Below are the code and all the weights of a small trained network. Each question names an input and a target symbol and asks about switching units off, where a switched-off unit gives its printed mean instead of its output.

import numpy as np


def w(rows, s, z=0):
    codes = np.array(rows[::2]) - 128.0
    scale = np.full(codes.shape[1], s)
    scale[-1] = z or s
    return codes * scale


def f(y):
    return np.maximum(y, 0)


def softmax(a):
    e = np.exp(a - a.max(-1, keepdims=True))
    return e / e.sum(-1, keepdims=True)


def log_softmax(a):
    a = a - a.max(-1, keepdims=True)
    return a - np.log(np.exp(a).sum(-1, keepdims=True))


def net(x, mask):
    ids = ['ΓΞΣβεζπτ'.index(c) for c in x.split()]
    T = len(ids)
    res = E[ids] + P[:T]
    r = res
    for j in range(3):
        rows = slice(2 * j, 2 * j + 2)
        q, k, v = (r @ M[0][rows].T for M in (Q, K, V))
        z = softmax(np.where(np.tri(T) > 0, q @ k.T / 2**0.5, -1e9)) @ v
        o = O[0][rows]
        res = res + np.where(mask[j], z, o[:, -1]) @ o[:, :-1]
    y = f(res @ A[0][:, :-1].T + A[0][:, -1])
    res = res + np.where(mask[3:27], y, B[0][:, -1]) @ B[0][:, :-1]
    return log_softmax(res[-1] @ U[:, :-1].T + U[:, -1])


Q, K, V, O, A, B = {}, {}, {}, {}, {}, {}
E = w([
[100,149,96,153,111,167,133,165,117,179],'Γ',
[108,187,108,62,138,129,230,155,173,126],'Ξ',
[78,183,66,140,104,96,127,71,145,86],'Σ',
[131,96,75,105,95,116,71,72,78,148],'β',
[116,204,69,85,67,102,39,121,50,109],'ε',
[108,85,180,59,47,152,134,139,171,108],'ζ',
[185,162,166,38,90,74,137,156,152,182],'π',
[250,97,39,59,195,106,152,173,203,153],'τ',
],0.019)
P = w([
[145,117,90,230,78,49,221,130,80,75],'0',
[71,95,73,74,114,113,95,175,125,169],'1',
[195,158,99,139,78,127,163,87,101,99],'2',
[66,97,87,83,174,122,35,139,140,136],'3',
[226,155,91,112,88,169,123,65,125,104],'4',
[64,98,134,128,237,92,8,149,144,72],'5',
[203,162,70,135,94,149,144,58,108,89],'6',
],0.015)
Q[0] = w([
[191,162,31,71,25,155,119,118,130,173],'head 0',
[186,160,160,173,60,255,231,58,109,147],'head 0',
[47,92,169,140,244,45,55,201,135,56],'head 1',
[70,80,41,34,45,161,83,174,127,93],'head 1',
[163,161,81,155,110,164,182,113,108,126],'head 2',
[56,91,158,143,197,45,132,154,88,118],'head 2',
],0.0091)
K[0] = w([
[169,87,106,151,53,58,150,224,119,67],'head 0',
[51,116,90,197,127,94,241,118,61,161],'head 0',
[168,180,178,55,191,234,2,89,196,132],'head 1',
[191,115,153,93,73,83,114,157,133,135],'head 1',
[95,84,134,165,90,71,158,126,78,148],'head 2',
[131,120,164,68,153,195,53,80,124,88],'head 2',
],0.0086)
V[0] = w([
[173,43,116,142,150,198,93,153,40,101],'head 0',
[172,54,155,143,167,133,144,138,225,150],'head 0',
[232,90,132,142,146,60,85,116,124,227],'head 1',
[122,14,153,103,97,75,107,1,134,108],'head 1',
[83,152,172,224,119,88,163,107,99,134],'head 2',
[102,149,242,66,57,107,153,151,77,115],'head 2',
],0.0098)
O[0] = w([
[169,135,104,96,101,149,183,175,72,174,50],'head 0',
[94,73,83,145,63,120,128,112,154,124,2],'head 0',
[149,118,204,110,122,2,160,168,114,141,189],'head 1',
[113,50,134,23,112,119,113,127,71,54,118],'head 1',
[135,94,140,128,134,103,83,83,103,156,136],'head 2',
[198,109,150,97,111,162,42,136,207,109,114],'head 2',
],0.013,0.0075)
A[0] = w([
[164,135,164,108,170,188,99,136,105,133,122],'neuron 0',
[45,163,72,7,135,108,55,154,80,195,136],'neuron 1',
[172,99,143,164,115,140,158,59,107,37,139],'neuron 2',
[212,122,90,131,119,45,128,77,130,125,113],'neuron 3',
[237,121,114,152,99,193,159,132,68,69,119],'neuron 4',
[70,144,177,75,227,83,163,206,149,88,172],'neuron 5',
[188,223,134,175,38,119,169,88,111,80,170],'neuron 6',
[129,196,155,111,112,171,49,130,107,108,152],'neuron 7',
[68,143,154,123,193,107,46,114,178,128,174],'neuron 8',
[178,154,160,183,141,150,143,97,61,115,2],'neuron 9',
[49,129,126,113,140,132,30,158,177,127,139],'neuron 10',
[247,72,68,101,115,88,137,132,160,104,163],'neuron 11',
[32,198,93,179,139,189,87,126,155,116,156],'neuron 12',
[177,126,173,89,120,62,146,102,89,140,71],'neuron 13',
[127,139,153,144,177,77,116,77,87,36,163],'neuron 14',
[111,83,238,126,100,156,79,93,142,114,150],'neuron 15',
[52,55,73,26,135,116,116,201,90,90,97],'neuron 16',
[215,170,139,89,44,171,126,116,156,131,101],'neuron 17',
[154,162,120,84,172,210,103,83,104,108,175],'neuron 18',
[85,191,152,152,143,142,120,173,101,117,114],'neuron 19',
[22,96,146,146,158,148,49,162,187,183,96],'neuron 20',
[167,144,92,147,94,255,157,123,45,149,89],'neuron 21',
[73,196,192,123,177,179,123,47,81,181,124],'neuron 22',
[6,102,56,125,125,78,115,165,164,213,129],'neuron 23',
],0.0075,0.0045)
B[0] = w([
[116,83,82,103,145,103,115,184,177,122,197],'neuron 0',
[133,76,152,150,103,145,160,110,118,198,227],'neuron 1',
[109,128,95,71,80,169,43,193,115,208,162],'neuron 2',
[95,143,182,115,105,160,161,155,147,112,210],'neuron 3',
[138,254,138,150,84,165,172,89,144,51,166],'neuron 4',
[151,109,90,98,62,146,63,75,128,209,237],'neuron 5',
[192,78,138,151,226,80,179,120,115,182,200],'neuron 6',
[138,125,66,148,131,119,168,128,175,86,240],'neuron 7',
[173,84,108,21,133,149,135,109,74,131,222],'neuron 8',
[131,183,122,143,131,131,115,125,231,147,168],'neuron 9',
[155,116,164,102,142,101,216,56,114,57,194],'neuron 10',
[84,151,148,115,75,98,109,124,25,144,199],'neuron 11',
[128,57,123,149,87,183,166,146,99,99,193],'neuron 12',
[117,128,89,136,111,173,153,190,170,23,205],'neuron 13',
[180,137,165,113,147,177,72,171,121,190,215],'neuron 14',
[118,182,95,151,181,73,123,150,75,191,177],'neuron 15',
[145,143,154,253,139,221,142,91,191,183,209],'neuron 16',
[77,125,112,172,109,85,182,83,145,164,188],'neuron 17',
[73,65,60,214,160,108,144,185,135,107,248],'neuron 18',
[89,57,160,139,92,45,110,101,125,80,175],'neuron 19',
[171,164,219,57,167,171,121,142,52,54,156],'neuron 20',
[154,179,239,50,108,70,128,90,129,129,167],'neuron 21',
[111,154,86,117,149,111,148,188,119,123,222],'neuron 22',
[101,186,159,84,118,145,86,68,211,23,207],'neuron 23',
],0.0059,0.016)
U = w([
[198,150,132,151,140,151,143,85,123,245,182],'Γ',
[255,8,127,174,138,138,160,124,182,100,70],'Ξ',
[109,97,58,85,159,115,118,196,82,174,219],'Σ',
[180,209,134,100,88,193,158,155,73,127,23],'β',
[171,228,124,115,142,166,127,183,158,51,48],'ε',
[132,186,66,139,36,146,80,150,173,114,186],'ζ',
[241,96,160,90,135,93,108,88,133,120,222],'π',
[137,127,123,94,153,104,206,115,74,67,2],'τ',
],0.0054,0.0016)

Each question gives the input, a string of symbols that net reads in full, and the target symbol t.
The units are the heads (2 rows each of Q, K, V and O) and the neurons (one row each of A and B). Each row of codes is followed by its name. A weight is (code - 128) times the scale printed after its matrix; where a second scale follows, it is the last column's (O, A, B and U).
mask holds one flag per unit, heads first, then neurons. A switched-off unit (its flag False) gives its mean, the last column of its rows in O or B, instead of its output. The means were averaged over made-up inputs and are rounded, as every weight is.
A unit's drop is (log p(t) with every unit on - log p(t) with that unit switched off) / (log p(t) with every unit on - log p(t) with every unit switched off).
The circuit of an input: a set's keep is (log p(t) with only the set's units on - log p(t) with every unit switched off) / (log p(t) with every unit on - log p(t) with every unit switched off). Starting from the 12 units with the biggest drops (on a tie, the unit counted first), units are removed one at a time, each time the one whose removal leaves the highest keep (on an exact tie, the one counted first), for as long as the keep stays at least 0.8.
units of the circuit, in order: the units of the circuit, biggest drop first
most important unit: the unit with the biggest drop
k most important neurons: the k neurons with the biggest drops, biggest first
heads that matter: for each layer, one digit per head in row order, 1 if its drop is at least 0.15 and else 0, layers parted by /
input Γ β Σ ε ε ε Σ, target Γ: units of the circuit, in order => [head 1; neuron 6]
input Γ Σ ε τ Γ Γ, target ζ: units of the circuit, in order => [neuron 23; head 0]
input τ ζ β ζ ε, target τ: heads that matter => 111
input ε τ ε β β, target ε: heads that matter => 100
input Σ ε τ Ξ, target ζ: units of the circuit, in order => [head 0; neuron 23; neuron 6]
input Γ ε Ξ π τ Σ Γ, target Γ: units of the circuit, in order => [head 1; head 2]
input ε π Γ β Γ, target ε: heads that matter => 100
input τ ε ε ε Γ, target τ: heads that matter => 101
input Ξ Σ ε, target Ξ: 2 most important neurons => [neuron 12; neuron 6]
input ε τ β Σ Ξ β, target Γ: most important unit => neuron 16
input π π Γ ε τ, target π: units of the circuit, in order => [head 2; neuron 11]
input Ξ Γ Σ, target Ξ: heads that matter => 110
input Γ ε Γ ζ, target Ξ: heads that matter => 010
input π Σ Σ τ τ ζ, target ζ: most important unit => head 2
input π Γ ε, target π: units of the circuit, in order => [head 2; head 1]
input β ε ζ, target β: heads that matter => 110
input β π π ζ π ζ, target π: heads that matter => 010
input Ξ π ε Ξ Γ, target Ξ: heads that matter => 110
input Γ Γ ζ Ξ, target Ξ: heads that matter => 010
input Γ β Γ ε π, target Γ: heads that matter => 010
input ζ Ξ ε π, target π: heads that matter => 100
input τ Ξ ε Γ Σ Ξ β, target τ: units of the circuit, in order => [head 2]
input τ ε Γ ε τ τ, target ζ: 2 most important neurons => [neuron 23; neuron 5]
